Below are the code and all the weights of a small trained network. Each question names an input and a target symbol and asks about switching units off, where a switched-off unit gives its printed mean instead of its output.

import numpy as np


def w(rows, s, z=0):
    codes = np.array(rows[::2]) - 128.0
    scale = np.full(codes.shape[1], s)
    scale[-1] = z or s
    return codes * scale


def norm(h):
    return h / np.sqrt((h * h).mean(-1, keepdims=True) + 1e-5)


def f(y):
    return y / 2 * (1 + np.tanh(0.7978845608 * (y + 0.044715 * y**3)))


def softmax(a):
    e = np.exp(a - a.max(-1, keepdims=True))
    return e / e.sum(-1, keepdims=True)


def log_softmax(a):
    a = a - a.max(-1, keepdims=True)
    return a - np.log(np.exp(a).sum(-1, keepdims=True))


def net(x, mask):
    ids = ['αβγδεηθλμπστφω'.index(c) for c in x.split()]
    T = len(ids)
    res = E[ids] + P[:T]
    u = 0
    for l in range(2):
        q, k, v = (norm(res) @ M[l].T for M in (Q, K, V))
        z = softmax(np.where(np.tri(T) > 0, q @ k.T / 4**0.5, -1e9)) @ v
        res = res + np.where(mask[u], z, O[l][:, -1]) @ O[l][:, :-1]
        u += 1
        y = f(norm(res) @ A[l][:, :-1].T + A[l][:, -1])
        res = res + np.where(mask[u : u + 12], y, B[l][:, -1]) @ B[l][:, :-1]
        u += 12
    return log_softmax(norm(res)[-1] @ U[:, :-1].T + U[:, -1])


Q, K, V, O, A, B = {}, {}, {}, {}, {}, {}
E = w([
[91,125,127,138],'α',
[98,103,162,65],'β',
[143,149,130,74],'γ',
[71,219,254,145],'δ',
[147,133,145,107],'ε',
[169,142,138,96],'η',
[150,136,154,84],'θ',
[156,145,140,88],'λ',
[129,141,135,95],'μ',
[148,143,131,111],'π',
[153,121,158,41],'σ',
[117,101,141,156],'τ',
[161,151,116,124],'φ',
[81,87,138,185],'ω',
],0.021)
P = w([
[156,162,96,190],'0',
[156,107,141,100],'1',
[131,101,143,97],'2',
[103,97,146,93],'3',
[127,127,24,164],'4',
[111,91,9,153],'5',
],0.013)
Q[0] = w([
[55,171,1,80],'L0H1',
[177,100,161,108],'L0H1',
[148,99,171,197],'L0H1',
[152,107,10,150],'L0H1',
],0.0069)
K[0] = w([
[51,89,252,165],'L0H1',
[121,144,3,153],'L0H1',
[174,135,103,70],'L0H1',
[120,184,149,79],'L0H1',
],0.006)
V[0] = w([
[137,7,46,123],'L0H1',
[71,171,135,128],'L0H1',
[156,74,84,129],'L0H1',
[125,134,39,93],'L0H1',
],0.012)
O[0] = w([
[255,162,134,217,14],'L0H1',
[40,129,152,146,91],'L0H1',
[197,143,110,157,93],'L0H1',
[96,247,75,147,2],'L0H1',
],0.0097,0.0039)
A[0] = w([
[188,211,190,122,99],'L0N1',
[171,96,166,161,90],'L0N2',
[106,115,10,149,1],'L0N3',
[203,148,72,174,40],'L0N4',
[68,46,63,217,177],'L0N5',
[104,180,149,128,123],'L0N6',
[188,174,109,84,31],'L0N7',
[129,119,168,74,121],'L0N8',
[74,146,64,114,101],'L0N9',
[176,83,145,145,49],'L0N10',
[127,128,128,128,127],'L0N11',
[135,118,106,138,42],'L0N12',
],0.012,0.0087)
B[0] = w([
[139,95,166,2,137],'L0N1',
[56,157,105,111,145],'L0N2',
[74,146,24,107,131],'L0N3',
[212,134,186,78,144],'L0N4',
[192,159,172,36,255],'L0N5',
[154,93,102,146,129],'L0N6',
[50,123,189,115,123],'L0N7',
[91,97,76,191,180],'L0N8',
[171,77,153,171,145],'L0N9',
[106,121,94,46,133],'L0N10',
[129,128,128,128,128],'L0N11',
[154,168,116,74,109],'L0N12',
],0.0085,0.0078)
Q[1] = w([
[88,28,171,70],'L1H1',
[39,55,248,87],'L1H1',
[136,91,165,170],'L1H1',
[162,170,55,170],'L1H1',
],0.017)
K[1] = w([
[66,220,178,171],'L1H1',
[104,233,172,255],'L1H1',
[156,105,143,170],'L1H1',
[177,57,93,25],'L1H1',
],0.014)
V[1] = w([
[159,121,141,189],'L1H1',
[145,107,221,80],'L1H1',
[168,209,87,6],'L1H1',
[168,7,73,77],'L1H1',
],0.014)
O[1] = w([
[161,76,162,92,68],'L1H1',
[136,88,55,115,254],'L1H1',
[183,213,77,170,140],'L1H1',
[149,167,116,1,132],'L1H1',
],0.02,0.0085)
A[1] = w([
[30,177,83,98,167],'L1N1',
[89,103,200,167,181],'L1N2',
[125,31,33,105,56],'L1N3',
[128,69,154,74,124],'L1N4',
[209,189,34,136,111],'L1N5',
[53,254,97,78,48],'L1N6',
[158,212,107,128,5],'L1N7',
[88,134,231,86,2],'L1N8',
[130,202,63,103,38],'L1N9',
[73,96,107,43,59],'L1N10',
[135,18,88,179,58],'L1N11',
[57,96,142,144,115],'L1N12',
],0.014,0.0091)
B[1] = w([
[132,134,64,208,200],'L1N1',
[182,150,100,85,208],'L1N2',
[139,221,193,215,222],'L1N3',
[140,112,126,198,177],'L1N4',
[143,36,125,29,255],'L1N5',
[24,139,118,111,179],'L1N6',
[150,181,178,147,139],'L1N7',
[146,186,248,103,131],'L1N8',
[119,159,211,95,171],'L1N9',
[100,29,87,171,162],'L1N10',
[128,174,253,140,227],'L1N11',
[182,138,116,146,194],'L1N12',
],0.011,0.0083)
U = w([
[103,169,82,134,154],'α',
[53,215,155,89,185],'β',
[135,167,63,152,135],'γ',
[214,136,198,173,146],'δ',
[131,215,116,175,156],'ε',
[198,40,128,87,181],'η',
[7,107,83,71,139],'θ',
[123,165,225,84,195],'λ',
[61,77,192,22,1],'μ',
[76,63,128,114,65],'π',
[168,108,26,191,58],'σ',
[107,71,50,145,30],'τ',
[205,209,109,168,65],'φ',
[85,191,67,173,131],'ω',
],0.02,0.0064)

Each question gives the input, a string of symbols that net reads in full, and the target symbol t.
The units are the heads (4 rows each of Q, K, V and O) and the neurons (one row each of A and B). Each row of codes is followed by its name. A weight is (code - 128) times the scale printed after its matrix; where a second scale follows, it is the last column's (O, A, B and U).
mask holds one flag per unit, layer by layer, with each layer's heads first. A switched-off unit (its flag False) gives its mean, the last column of its rows in O or B, instead of its output. The means were averaged over made-up inputs and are rounded, as every weight is.
A unit's drop is (log p(t) with every unit on - log p(t) with that unit switched off) / (log p(t) with every unit on - log p(t) with every unit switched off).
The circuit of an input: a set's keep is (log p(t) with only the set's units on - log p(t) with every unit switched off) / (log p(t) with every unit on - log p(t) with every unit switched off). Starting from the 12 units with the biggest drops (on a tie, the unit counted first), units are removed one at a time, each time the one whose removal leaves the highest keep (on an exact tie, the one counted first), for as long as the keep stays at least 0.8.
units of the circuit, in order: the units of the circuit, biggest drop first
unit that matters most: the unit with the biggest drop
k most important neurons: the k neurons with the biggest drops, biggest first
top k neurons in layer l: the k neurons of layer l with the biggest drops, biggest first
input μ τ τ τ, target ω: units of the circuit, in order => (L0H1 L1H1)
input π θ τ π, target λ: units of the circuit, in order => (L1H1 L0N9 L0N5)
input ε γ ω, target μ: 4 most important neurons => (L0N8 L0N1 L0N5 L0N9)
input γ τ ω, target ε: units of the circuit, in order => (L1H1 L0H1)
input θ δ ε ε τ, target δ: units of the circuit, in order => (L1H1 L0N5 L1N11)
input δ δ τ, target π: units of the circuit, in order => (L0H1 L1H1)
input τ δ β, target δ: units of the circuit, in order => (L1N11 L1H1)
input φ θ θ, target φ: units of the circuit, in order => (L1H1)
input τ α δ λ δ ε, target π: units of the circuit, in order => (L1H1 L0N5)
input δ τ δ σ ε τ, target π: top 2 neurons in layer 0 => (L0N5 L0N8)
input τ τ ε τ τ, target η: units of the circuit, in order => (L0H1 L1N5)
input τ δ μ, target δ: top 2 neurons in layer 1 => (L1N11 L1N3)
input ε τ λ, target μ: 3 most important neurons => (L0N5 L0N1 L0N8)
input σ δ τ α ε, target δ: unit that matters most => L0H1
input τ δ τ γ, target δ: 2 most important neurons => (L1N11 L1N3)
input ε ω τ τ, target μ: top 3 neurons in layer 0 => (L0N5 L0N1 L0N8)
input π λ τ, target λ: top 2 neurons in layer 0 => (L0N5 L0N9)
input λ π τ σ, target β: 2 most important neurons => (L0N5 L0N9)
input μ θ φ, target ω: top 3 neurons in layer 0 => (L0N7 L0N3 L0N5)
input λ τ μ, target β: top 2 neurons in layer 0 => (L0N5 L0N9)
